Below are the code and all the weights of a small trained network. Each question names an input and a class and asks about switching units off, where a switched-off unit gives its printed mean instead of its output.

import numpy as np


def w(rows, s, z=0):
    codes = np.array(rows[::2]) - 128.0
    scale = np.full(codes.shape[1], s)
    scale[-1] = z or s
    return codes * scale


def f(y):
    return np.maximum(y, 0)


def log_softmax(a):
    a = a - a.max(-1, keepdims=True)
    return a - np.log(np.exp(a).sum(-1, keepdims=True))


def net(x, mask):
    res = np.array(x, float).reshape(1, 5) / 4 @ E
    y = f(res @ A[0][:, :-1].T + A[0][:, -1])
    res = res + np.where(mask, y, B[0][:, -1]) @ B[0][:, :-1]
    return log_softmax(res[-1] @ U[:, :-1].T + U[:, -1])


A, B = {}, {}
E = w([
[76,174,42,81,88],'x0',
[154,243,168,108,141],'x1',
[133,91,188,1,72],'x2',
[200,110,84,77,202],'x3',
[128,131,129,126,129],'x4',
],0.0078)
A[0] = w([
[117,142,60,73,94,126],'n0',
[157,144,143,115,103,255],'n1',
[123,50,105,140,121,108],'n2',
[169,140,81,87,207,120],'n3',
[72,164,54,61,111,86],'n4',
[83,134,186,159,71,112],'n5',
[77,153,164,178,58,96],'n6',
[157,109,212,132,171,190],'n7',
[145,94,161,55,115,83],'n8',
[101,66,101,125,120,99],'n9',
[63,177,176,158,92,141],'n10',
[185,128,95,112,179,149],'n11',
[142,103,179,66,117,98],'n12',
[166,102,196,147,144,80],'n13',
[171,121,100,88,207,86],'n14',
[135,155,67,254,197,107],'n15',
[128,103,178,66,83,136],'n16',
[138,92,185,128,161,130],'n17',
[65,115,155,167,97,134],'n18',
[108,49,103,123,92,105],'n19',
[187,91,191,143,158,101],'n20',
[95,84,101,150,146,101],'n21',
[99,161,55,105,110,88],'n22',
[117,202,178,106,124,129],'n23',
[94,58,113,126,113,172],'n24',
[99,157,64,105,101,213],'n25',
[141,138,130,125,137,237],'n26',
[143,206,169,93,123,90],'n27',
[180,193,150,104,128,132],'n28',
],0.0091,0.0076)
B[0] = w([
[88,112,173,207,105,190],'n0',
[184,96,59,176,122,253],'n1',
[97,219,109,156,188,175],'n2',
[61,59,127,93,141,188],'n3',
[56,108,200,206,107,188],'n4',
[100,86,96,77,155,179],'n5',
[81,56,110,50,178,177],'n6',
[95,118,117,184,91,222],'n7',
[83,176,96,78,78,179],'n8',
[121,192,126,147,187,164],'n9',
[114,51,91,92,166,196],'n10',
[95,69,114,104,137,189],'n11',
[96,178,100,94,75,182],'n12',
[50,119,179,170,89,159],'n13',
[46,81,122,86,151,170],'n14',
[96,211,126,19,3,233],'n15',
[139,197,84,110,79,209],'n16',
[69,123,148,184,107,172],'n17',
[126,83,88,80,165,178],'n18',
[127,218,105,144,209,178],'n19',
[35,126,168,173,104,175],'n20',
[121,205,114,110,145,157],'n21',
[47,116,224,179,106,167],'n22',
[136,167,83,159,190,189],'n23',
[162,186,89,158,172,205],'n24',
[145,84,156,192,111,229],'n25',
[185,89,77,157,103,234],'n26',
[102,184,98,158,193,176],'n27',
[99,148,95,163,186,184],'n28',
],0.0077,0.0078)
U = w([
[120,185,122,68,60,105],'0',
[144,114,105,149,124,208],'1',
[101,117,179,176,116,91],'2',
[134,183,109,139,206,100],'3',
[110,72,118,70,164,98],'4',
[233,96,132,140,116,146],'5',
[221,155,253,32,181,5],'6',
],0.022,0.013)

Each question gives the input, the list of numbers given to net, and the class t.
The units are the neurons (one row each of A and B). Each row of codes is followed by its name. A weight is (code - 128) times the scale printed after its matrix; where a second scale follows, it is the last column's (A, B and U).
mask holds one flag per neuron, in row order. A switched-off neuron (its flag False) gives its mean, the last column of its row in B, instead of its output. The means were averaged over made-up inputs and are rounded, as every weight is.
A unit's drop is (log p(t) with every unit on - log p(t) with that unit switched off) / (log p(t) with every unit on - log p(t) with every unit switched off).
The circuit of an input: a set's keep is (log p(t) with only the set's units on - log p(t) with every unit switched off) / (log p(t) with every unit on - log p(t) with every unit switched off). Starting from the 12 units with the biggest drops (on a tie, the unit counted first), units are removed one at a time, each time the one whose removal leaves the highest keep (on an exact tie, the one counted first), for as long as the keep stays at least 0.8.
units of the circuit, in order: the units of the circuit, biggest drop first
top k neurons: the k neurons with the biggest drops, biggest first
drop of u: that unit's drop, to one decimal
input [4,2,4,-8,4], class 4: top neuron	(n6)
input [6,-8,4,-5,3], class 3: units of the circuit, in order	(n19, n24, n9)
input [-7,8,3,-3,-6], class 3: top 2 neurons	(n23, n27)
input [7,-8,-5,4,1], class 3: top 2 neurons	(n19, n2)
input [-6,-4,-4,-7,6], class 4: units of the circuit, in order	(n6, n18, n5)
input [0,3,2,5,0], class 4: units of the circuit, in order	(n3, n14)
input [-6,-7,0,0,-1], class 3: top 3 neurons	(n2, n19, n24)
input [-6,6,4,-5,7], class 1: top 2 neurons	(n15, n1)
input [3,7,-3,-7,-6], class 3: top 2 neurons	(n23, n27)
input [7,-4,-3,0,-5], class 2: top 2 neurons	(n22, n4)
input [5,-5,8,7,-5], class 0: top 2 neurons	(n8, n16)
input [7,1,4,-4,-2], class 2: units of the circuit, in order	(n4, n15)
input [-8,4,-4,6,-7], class 2: units of the circuit, in order	(n20, n13)
input [5,2,1,-2,-7], class 1: top neuron	(n20)
input [3,5,6,7,-2], class 4: top 2 neurons	(n15, n3)
input [-8,7,5,3,-1], class 2: top 2 neurons	(n20, n13)
input [-6,7,6,8,-2], class 4: drop of n20	-0.1
input [6,-1,6,-7,-6], class 4: drop of n25	0.0
input [3,-3,5,-7,2], class 4: drop of n15	0.3
input [-2,1,-6,0,5], class 0: drop of n15	0.8
